Each row is followed by its class number.
[ 30  87 -21   1  71  11  50  31  -1 -32 -13  28   1 -14 -85  30 -17  28
   6 -36 -23 -50  -5  77 -56  -9 -33  -2 -25  37 -18 -23  35  15  14] | 2
[-16  93 -13   0 -33  58  13  -5 -47 -11  14  25  18 -26   5 -67 -27  -7
  -3   5 -13  -1  53 -47   9  -2  14  11 -34  32  -2  -2  -2   9  18] | 3
[ 20  87  32 -38 -10  29 -23 -35 -44 -32  22  36   1 -13  52   8  -3  -5
  -3 -44  -4 -17  83 -21   7 -18 -58  -2  -1 -39 -48  22  32 -81   9] | 0
[ 14  66  -7 -12  31  49  47  21 -10 -23  14  35  24 -10 -16 -21 -52  36
 -29 -43   1  -9  -8  47 -13 -22  12   5 -27   2  -8 -29  -3 -33  42] | 6
[-30  17   1  51   6  29  11  28  40   5 -19 -22  32   0   4 -50  -3  23
  20  13   1  57  38 -12  26   1  23  33   8 -19 -37 -35   5  24  36] | 7
[-52 -21 -12  37  23  18  -8  27  -3 -38  20 -21  21  14  18 -29 -22  30
   1 -20  16  67  45 -18  14   8  38  27  -5 -13 -16 -63  50   2  36] | 0
[ 51  51  32  26 -11  22  -3 -21  -4  24 -37 -17  -1  24  34 -31 -14  27
  27 -10  15  27 -55   3 -30  48   0   6 -22  13  26 -25  -4   0  -2] | 6
[-13  43 -14 -11  14   6  28  30 -22 -42  33  15  70 -16 -44  -3 -33  11
 -33 -37  -7 -17  29  45 -39 -13 -20 -35   3  36 -16 -50   4 -58  31] | 0
[ 15  44  34  64  31  32 -34 -38  -7  28 -29   3  39   4  52  -9  -6   6
   9  -5  10  48 -24  -9 -23  61  25  11 -29  22  43 -21  16   9   1] | 8
[-12  29   3  55   7 -13  -6  19  36  11  -6  -8   2  30   0 -25 -32  19
  45  -5 -23  60  60   6  27 -24  12  98  32  14 -19 -10  49  -9   0] | 1
[ 42  14   6  16 -23  81  27   7 -16  31  32  40  -9 -37  25 -12 -11 -20
 -43 -49  12 -97  17 -15 -28  31 -12  34  26 -16  -7  53 -17 -10   2] | 5
[ 12 114  11 -20  25  -6  22 -73  35  -1 -24   5  73  29  -6 -45  -3  42
  34 -43  16  -3   8  53 -60  13 -18 -25   2 103   9 -40  66 -52 -15] | 5
[ -5  88  -2 -12  19  25  50  24 -37  -2  12  44  66 -36 -20 -23 -28  21
 -48 -45  -3 -28   2  53 -21  -7 -15 -33 -22  34 -22 -27  -1 -25  36] | 6
[-53  23  10  70  -8  -5 -15  25  19   1  55 -22  43  19  24 -44 -40  -6
  42  -6  11  98  68  29   0  -4  -4  28  16  24 -13 -70  25 -18  18] | 0
[ 19  31 -10 -36 -11  26  18 -25  -4   4 -22  35  -3   6 -21  -9  -5   8
 -22 -30 -18 -18  19 -40  10  11  13  30  -7  15 -11  48  29  -6  -5] | 5
[ 38  69  21  83  27  26  -9  10  -2 -27 -33  11 -10  11  59 -13  15  54
  37  -1  35  54 -18 -11 -61  91 -29   1  -8  54  39 -60   8 -19   3] | 0
[ 38  42  16  44  -4  10 -11 -25 -15  19 -54 -13  11  22  28   2  -8   6
  30 -11   9  56 -33 -16 -27  50  -4 -18 -30  33  25 -15   4   8   0] | 1
[-22  38  -8  62  -5  -1   6  29  24 -20  34   3  29  25  28 -15  -5  38
   5 -19  -2  76  78 -21  26  -8  22  63  -5   8 -43  -6  81   2  10] | 1
[ 24  16 -23  12 -11  47  20  -9   9  46 -36  10 -12  -2  -3  -8  27  -9
 -12  -9 -40 -38  28 -63  -1  29  -8  46  38   1  18  36   0  19 -16] | 5
[ 40   8  45  87  13  48  18 -13  41   8  -4  -4 -11   8  61  22  -3  22
  15   1  10  18 -57  11 -31  70 -21  37   9  33  20  30  18 -19  26] | 9
[ 13  62 -22 -35  14   5  63  21   7  -8  -5  39  33   2 -10 -21 -23  12
 -24 -50  -5 -13 -25  42 -27  -8  -6 -26 -36  29 -12 -34   7 -23  22] | 6
[ 17  36   2   7   3   4  17  36 -21   9  15  29  32  35 -62 -10 -41   7
  25 -72  -7  33  -8  47 -11 -35  10  41 -19  21 -15  -6 -13  19  10] | 5
[  2  75  14 -21  -5  62  27 -32 -20  23  -5  36  23  -1   2 -53  -9  -7
  11 -29   7   1  22 -18  -7  44  11 -12 -20   4 -24   6 -25 -16  14] | 6
[ -8  31 -13  44  35  20  38  45 -27 -19  32  15  38 -40 -39  20 -55  27
 -36 -53  -2 -27  39  73 -16 -39 -36 -15  -3  18 -18  -1   1 -16  15] | 4
[ 27   3  11  74   9  14  -3  -8  32  13 -38   7 -31  31  42 -25  15  42
  60  -7  44  26 -43  23 -22  34 -40  -6 -24  30  29  -7  33   6  -2] | 9
[ 11  61 -16  -3  11   6  49  23  -4   4   1  58  16  -6 -15  21 -53  28
 -33 -47  11 -14 -11  62 -17 -50 -15 -10 -31  32 -14   2   9 -16  28] | 5
[-21   6 -12  59  -5  13  -7  34  49  -9  -6 -17  12  17  10 -36   1  11
  25  -3 -11  81  66 -13  34 -18   4  65  20 -21 -15 -34  10  10  13] | 4
[  3 -20 -10   3 -12  44 -55   5   5  15 -85  29 -33  18  51 -21  31   6
   9 -32 -16 -39  -9  45   5  40 -36 102  32 -30  52 -32  26  96 -17] | 7
[ -6  17 -24  61 -14  34 -34  30  17 -33  -3 -14  15  31   7 -38 -25 -34
  47 -12   4 107  53  24  41 -30 -17  55 -16 -33 -14 -60 -22   6  49] | 2
[ 39  18  -4  67 -14  55 -22 -39  23  25 -80   0   9  19  55   5   5  -6
  10 -11   4  43 -29 -16 -15  64 -18  33  -5  15  43 -10   1  20  28] | 5
[ 57  90   1 -37  33   5  32   4  40  -7 -40  59 -36  -2  28 -44  31  -2
  45 -10 -13 -23  38 -61 -25   8 -31   6  24  -5  -8  -5 -31 -81 -27] | 4
[-15   1   7  79   3   7 -13  37 -11   0   2 -30  32  28  19  -9 -66   0
  31  -8 -25  98  40  -2  39 -33  12  59  17 -12 -17 -31   2 -14  40] | 1
[-13  16  10  49  31   1 -28 -48  15  56 -61 -19  18   1  35 -11 -14 -19
  29 -26  18  16 -26  33 -26  34 -27  14   5  39  45 -17   9   9   7] | 0
[-22  57 -10 -11 -15  48  25  -8 -39   2 -35  31  44 -16  -7   2  -6 -11
 -54 -30 -36  -8  40 -30  21  17  13  15 -25  -2 -33  22 -11  23 -10] | 8
[  3  63   9   1  38  17  33  27 -48  16  28  34  50 -21 -41  -6 -74 -18
 -10 -52 -30 -23  25  23 -44  -9 -13 -17 -13  21 -17 -19  -3 -53  29] | 0
[  6  90 -19 -11  28   7  59  19 -18   8   9  25  32  -7 -17 -11 -29  -2
  -3 -57 -18 -17 -11  32 -33 -31 -15  15 -24  40   6 -23 -12 -19  -9] | 9
[ 25 109 -10 -11  27  26  20  14  -5 -19  18  34  89  -7 -18 -40 -55  16
 -22 -38 -24 -18   9  64 -34 -37 -29 -22 -13  15   6 -55 -41 -34 -14] | 6
[-36   2  11  20   6   9  -3  44 -55  16  19  33  42   1 -31 -66 -70  25
  20 -37  23  -1  54  61  16 -69 -18 -40 -22  12 -22 -37  -9 -25 -19] | 3
[-39  11   5  56  11  -4 -22  30  32   2   9  -4  23  34   7 -38   5  19
  43   1   1  78  43  -6  19 -10   3  47  21  -2 -13 -37  16  12  21] | 0
[ -3  16  -1  21  -4  83  10 -36  -7  37 -31  16  19 -12  15 -41 -25 -28
  -6 -33  -5 -22  13 -20   0  37  -5  12 -22 -15   2  18   0  -3   9] | 9
[-47   5  16  68  -1   3  -3  23  31   4  50  19  55  32  20 -26 -33  15
   1 -12 -12  64  31  16  39 -18  35  65  -7  18 -32  30  40  32  19] | 8
[-10   8 -10   0 -14  48   3 -12 -34 -18 -13  15   5 -13   0   9   1 -15
 -24 -31  -7 -20  33 -27  -8  58 -17  12   5   6 -13  25  -8   5   7] | 0
[  0  65 -10   3  13 -14  40  18  15  17 -11  34  38 -17 -31   5 -29  -7
 -13 -34  -7  -8  13  55 -20 -36 -12  14 -33  53 -16  -8   2 -20 -12] | 3
[  37  -27   33   48   -6  -45  -27  -14   35   75 -103    0   29   11
   48   29    4  -46   -3  -31   -6   48  -33   11  -17   75  -22   42
    3   28    9   -5   21  -20  -44] | 1
[-26  13   4  36  16 -15  -9  37 -10   1  16   7  31  29  17 -47 -17  12
   8  -3  14  82  53 -29  37  -8  28  40 -10   7 -21 -26  17 -25   4] | 2
[ 32  34 -14 -20  41  46  36  41  13 -41  58  37  10 -22 -16  -6 -52  18
 -27 -25 -38 -37  39  32 -15 -46 -36 -28   2 -23  -3  -4 -22 -28 -28] | 7
[-35  16  -6  75   7  41  -1  22  52 -15  24 -19  42  37  18 -23  15  -8
  20   1   1 107  53   1  36   3  17  70  14  -4 -24 -27  -4  17  49] | 2
[ 21  40 -16  13 -20 -19 -55 -69  17   4 -53   1  68  67  14  15  32  -3
  40 -33  22  47   1  22   0 -14 -24  10 -46  25  22  19 -27  14 -51] | 3
[-43  -4   3  45   6 -13 -29  28   5 -26  47  -8  16  34  25 -44 -21 -14
  69 -16   1  98  57  -7  22  -7  -6  34  17   3 -24 -42  17 -10  30] | 0
[-25  23 -22  67  16   3 -12  22  42 -38 -11 -14  28  10  -3  -7  46   3
  37 -17 -13  62  28  -8  37 -11   9  63  -7 -12 -46  -5  37  62  41] | 8
[ 21  56  33   2  46  25 -17 -56   4   9   5 -25  84  25  11 -16  19 -32
   6 -38  18  51 -35   3 -38  53  40  13 -16  35  34 -27 -29 -14   3] | 2
[-11  30  -4 -10  29 -10  30  36  -7   9  23  41  48 -24 -21 -12 -33   5
 -34 -49  10  -7  19  56  -7 -65  -8 -35 -45  25 -13 -26  12 -30 -17] | 3
[ 33  41  29  85  12  28 -21  -2   5  19 -37 -13 -26  -6  28 -24  12   8
  56  -2  42  66 -26  -7 -34  58 -29 -10 -16  23  31 -37 -16  -5  27] | 0
[ -6  52   2  49   3   4  -1  34 -11   7  35  -8   9  36  16 -10 -36  -7
  24 -26  -4 104  67  25  31 -45  -5  82   0   7   0 -37  -5 -38  10] | 2
[-13  12  -9  -3  -9  35  16 -27 -10  13  -5  35  -1  15   8   7 -15 -13
  24 -15  -9 -24  22 -24  -4  31   5  11  13   3 -33  41   6  23  25] | 5
[-40   9 -23  65  -6  18  37  57  37 -13  34  -5  26  12  22 -54   1  24
   5  -5   1  69  50 -17  33   7  22  72  22  32 -17  -8  -2  21  24] | 7
[ 42  37  30  76  36  28 -26 -41  15  36 -63  23  54  65  54  18  19  48
  20   2  -4 103 -31 -52  -8  53  -1  -7 -16  29  44  15  -3  -3   6] | 5
[ 40  35  11 110  -1  59 -17 -19   9  20 -52  11  23  16  45  -6  -9  34
  24 -22  38   8 -43  42 -32  79 -33  23 -22  18  18  11  -3  30  37] | 6
[ 25  54 -14  -3   1   8  50  49   8 -20  27  21  61 -14 -39 -19 -33   9
 -36 -42 -12 -43 -19  54 -32 -16  -5  11  -4  16 -30 -19 -23 -17  20] | 6
[  7  98  -4  -8 -54  17  -6 -33 -22  53 -51  -3  15  24 -24  40  75 -34
  47  12 -35 -24  52 -13 -11  -2 -25  83  53   9   2  11 -79  11 -16] | 3
[ 44  39  20  51  19  34  -9 -17   3  14 -65   4   9  20  31 -26  -4  33
  25 -10  20  52 -57  -5 -17  61  -1  -5 -39  11  24 -22  -5  10  23] | 6
[-40 -13  -6  60   5  15   9  41  30   8  16  -2  31  23  25 -16  -1  -7
  33  -8  16  65  29  14  18 -26  25  40   2  -6 -21 -44 -20  14  31] | 3
[ -5 -24 -10  81  13 -29 -23  76  52   7  47  32  11  -3  -9 -13  72 -20
  43 -11  -5  63  60  -5  34 -28 -18  77  14   4 -22   4  51   2  43] | 3
[ 28  56  -8  58   4  50   4  -6  -5  -3 -14  19  16  19  71  -6  51   5
  -4  -7  59  62 -16 -51 -37  97  20 -16 -59  16  23 -29 -23  21  14] | 2
[  5  36   7  63  11  19 -12  55  14 -28  13 -17 -25 -15  14 -29   0  -4
  23  -5  -8  58  55  13  34 -25 -34  68  14 -21 -27 -39  20   8  14] | 2
[-21  16  -3  84 -12   1  11  44  71  12 -26   7  21  39  29 -53 -22  -1
  50 -10 -23 106  52   1  34 -15 -25  49   2   3 -35 -23  28   7  33] | 4
[ 14  71  -3   4  43   0  28  36 -13 -10  35  37  52   5 -14   0 -39   3
 -29 -38  -8  16  26  39  -9 -45 -18  -2 -21  20  -9 -15 -21 -48  -8] | 2
[-34  33 -15 -27  11  33  45  -2 -16 -48  26  13  40  -8  17   7 -84  -4
 -26 -38  10  -5 -14  93 -13 -38  -7  -3  -1  33   6 -52 -48 -57  25] | 9
[-20  24  11  13  41  -3 -13  -9 -14  -2 -31  30 109   2 -45 -37 -47 -35
  26 -51  -7  13  14  61 -23  11 -49 -46  12  49 -17 -30 -47 -65  22] | 0
[-35  17 -36  39 -18   0  -3  42  18 -44   7  -4  18  26 -38  -8  -5  46
  -9  13 -22  44  50   9  60 -65  24  83  11  -2 -19   7   1  35   6] | 8
[ 10  13  -9 -15 -12  38  13  -7 -22  -6 -19  21  12   4  11   8  42 -10
 -13 -32   0 -32  11 -47  12   1   8  20 -14 -14 -20  42 -20   5  16] | 3
[-28 -49 -25  33 -21  18 -27 -28  57 -10 -10 -31  22  77  26 -30 -54   2
  59  -6 -14  43   7   2  38 -60  -8 -32 -39 -67 -32  27  49  74  50] | 4
[-12  57 -33   9  -7  37  24  -7 -39  -1 -10  25  26 -23 -19   6  19 -11
 -20 -35   5 -25  25 -28   6   1  12  24 -40  21 -22  48 -25  39  15] | 3
